Below is a small trained network, with its code and all its weights. Each question gives an input and a target symbol and asks what happens when units are switched off, that is, made to give their printed mean instead of their output.

import numpy as np


def w(rows, s, z=0):
    codes = np.array(rows[::2]) - 128.0
    scale = np.full(codes.shape[1], s)
    scale[-1] = z or s
    return codes * scale


def norm(h):
    return h / np.sqrt((h * h).mean(-1, keepdims=True) + 1e-5)


def f(y):
    return np.maximum(y, 0)


def softmax(a):
    e = np.exp(a - a.max(-1, keepdims=True))
    return e / e.sum(-1, keepdims=True)


def log_softmax(a):
    a = a - a.max(-1, keepdims=True)
    return a - np.log(np.exp(a).sum(-1, keepdims=True))


def net(x, mask):
    ids = ['αζλμξφψ'.index(c) for c in x.split()]
    T = len(ids)
    res = E[ids] + P[:T]
    r = norm(res)
    for j in range(2):
        rows = slice(4 * j, 4 * j + 4)
        q, k, v = (r @ M[0][rows].T for M in (Q, K, V))
        z = softmax(np.where(np.tri(T) > 0, q @ k.T / 4**0.5, -1e9)) @ v
        o = O[0][rows]
        res = res + np.where(mask[j], z, o[:, -1]) @ o[:, :-1]
    y = f(norm(res) @ A[0][:, :-1].T + A[0][:, -1])
    res = res + np.where(mask[2:18], y, B[0][:, -1]) @ B[0][:, :-1]
    return log_softmax(norm(res)[-1] @ U[:, :-1].T + U[:, -1])


Q, K, V, O, A, B = {}, {}, {}, {}, {}, {}
E = w([
[177,198,84],'α',
[253,196,17],'ζ',
[105,204,93],'λ',
[146,202,92],'μ',
[105,201,97],'ξ',
[120,204,92],'φ',
[117,50,234],'ψ',
],0.0059)
P = w([
[133,51,149],'0',
[206,113,141],'1',
[119,222,135],'2',
[140,134,16],'3',
[236,122,120],'4',
[118,220,148],'5',
[123,136,3],'6',
[233,125,117],'7',
[110,207,154],'8',
],0.0061)
Q[0] = w([
[144,149,137],'head 1',
[63,78,166],'head 1',
[161,98,151],'head 1',
[211,180,123],'head 1',
[119,185,158],'head 2',
[53,180,125],'head 2',
[109,110,165],'head 2',
[6,189,158],'head 2',
],0.011)
K[0] = w([
[101,143,100],'head 1',
[55,138,234],'head 1',
[63,96,118],'head 1',
[120,114,1],'head 1',
[140,65,169],'head 2',
[157,110,199],'head 2',
[178,121,118],'head 2',
[184,139,220],'head 2',
],0.01)
V[0] = w([
[137,140,119],'head 1',
[141,1,77],'head 1',
[197,179,16],'head 1',
[109,118,204],'head 1',
[216,245,131],'head 2',
[162,148,78],'head 2',
[110,186,225],'head 2',
[190,147,161],'head 2',
],0.0056)
O[0] = w([
[120,111,146,142],'head 1',
[108,97,66,125],'head 1',
[144,37,162,253],'head 1',
[132,254,109,66],'head 1',
[141,212,81,173],'head 2',
[55,185,48,161],'head 2',
[204,145,151,93],'head 2',
[120,165,146,142],'head 2',
],0.0052,0.0046)
A[0] = w([
[135,155,118,3],'neuron 1',
[107,61,89,190],'neuron 2',
[134,185,71,2],'neuron 3',
[121,95,86,157],'neuron 4',
[153,113,205,83],'neuron 5',
[123,161,149,6],'neuron 6',
[183,114,158,125],'neuron 7',
[196,97,110,105],'neuron 8',
[62,138,118,117],'neuron 9',
[158,67,122,37],'neuron 10',
[1,113,153,75],'neuron 11',
[179,241,156,88],'neuron 12',
[123,150,24,142],'neuron 13',
[122,242,166,74],'neuron 14',
[12,160,116,147],'neuron 15',
[117,81,209,62],'neuron 16',
],0.0077,0.0028)
B[0] = w([
[109,124,116,128],'neuron 1',
[70,124,120,237],'neuron 2',
[122,139,94,165],'neuron 3',
[135,125,153,204],'neuron 4',
[128,160,96,183],'neuron 5',
[153,145,141,135],'neuron 6',
[136,172,127,187],'neuron 7',
[130,143,157,206],'neuron 8',
[143,169,111,148],'neuron 9',
[164,117,158,172],'neuron 10',
[104,143,77,149],'neuron 11',
[2,147,134,233],'neuron 12',
[110,136,90,254],'neuron 13',
[153,61,164,224],'neuron 14',
[153,169,142,175],'neuron 15',
[144,144,65,171],'neuron 16',
],0.0089,0.0039)
U = w([
[93,2,58,158],'α',
[114,175,62,129],'ζ',
[143,110,107,57],'λ',
[153,64,158,89],'μ',
[138,111,106,40],'ξ',
[193,176,145,104],'φ',
[102,93,235,253],'ψ',
],0.012,0.0042)

Each question gives the input, a string of symbols that net reads in full, and the target symbol t.
The units are the heads (4 rows each of Q, K, V and O) and the neurons (one row each of A and B). Each row of codes is followed by its name. A weight is (code - 128) times the scale printed after its matrix; where a second scale follows, it is the last column's (O, A, B and U).
mask holds one flag per unit, heads first, then neurons. A switched-off unit (its flag False) gives its mean, the last column of its rows in O or B, instead of its output. The means were averaged over made-up inputs and are rounded, as every weight is.
A unit's drop is (log p(t) with every unit on - log p(t) with that unit switched off) / (log p(t) with every unit on - log p(t) with every unit switched off).
The circuit of an input: a set's keep is (log p(t) with only the set's units on - log p(t) with every unit switched off) / (log p(t) with every unit on - log p(t) with every unit switched off). Starting from the 12 units with the biggest drops (on a tie, the unit counted first), units are removed one at a time, each time the one whose removal leaves the highest keep (on an exact tie, the one counted first), for as long as the keep stays at least 0.8.
units of the circuit, in order: the units of the circuit, biggest drop first
top k neurons: the k neurons with the biggest drops, biggest first
heads that matter: for each layer, one digit per head in row order, 1 if its drop is at least 0.15 and else 0, layers parted by /
drop of u: that unit's drop, to one decimal
input ζ ψ φ ζ φ ξ ψ ψ λ, target ψ: top 2 neurons => neuron 14; neuron 13
input φ φ α ξ α, target α: units of the circuit, in order => head 1
input α ψ λ ψ ψ ξ, target ψ: heads that matter => 01
input ψ ζ ξ ζ φ, target φ: heads that matter => 11
input ψ ψ φ ψ φ, target φ: heads that matter => 01
input φ λ ζ ξ ψ ξ λ ξ, target α: heads that matter => 11
input ψ μ λ, target ψ: heads that matter => 01
input ψ μ α, target ψ: heads that matter => 00
input λ ψ μ, target ψ: units of the circuit, in order => head 2; neuron 14
input ζ ψ φ, target ψ: units of the circuit, in order => head 2; neuron 14
input λ φ ψ ζ, target α: units of the circuit, in order => head 1; head 2
input φ ξ ξ ψ ψ, target α: top 3 neurons => neuron 16; neuron 2; neuron 14
input ψ φ ζ ψ ξ ζ ψ ψ, target φ: heads that matter => 10
input ψ φ λ φ ψ μ α ξ, target φ: heads that matter => 11
input λ ξ ξ φ φ α, target ψ: heads that matter => 10
input ψ ζ ψ ζ λ φ λ ξ, target φ: top 2 neurons => neuron 12; neuron 14
input φ ζ ψ φ φ φ λ μ μ, target ψ: top 2 neurons => neuron 14; neuron 13
input ψ φ μ ψ λ, target φ: heads that matter => 10
input ξ ψ λ φ μ ξ, target ψ: units of the circuit, in order => neuron 14; head 2
input ψ ψ α φ φ φ, target ψ: heads that matter => 00
input ψ φ λ μ ψ, target φ: heads that matter => 00
input φ λ φ φ μ λ ξ φ, target α: heads that matter => 11
input φ ζ ξ φ ψ ψ ζ ξ, target α: top 2 neurons => neuron 12; neuron 2
input φ ξ φ α φ ψ φ μ, target α: top 2 neurons => neuron 2; neuron 15
input φ ψ α φ μ ψ φ λ, target α: top 2 neurons => neuron 12; neuron 2
input φ ψ ψ ξ φ, target α: drop of head 1 => 0.5
input φ ψ ξ φ φ ζ ψ λ, target α: drop of neuron 2 => 0.2
input φ ψ φ φ ψ, target α: drop of neuron 8 => -0.1
input λ λ ψ α, target α: drop of head 2 => 0.2
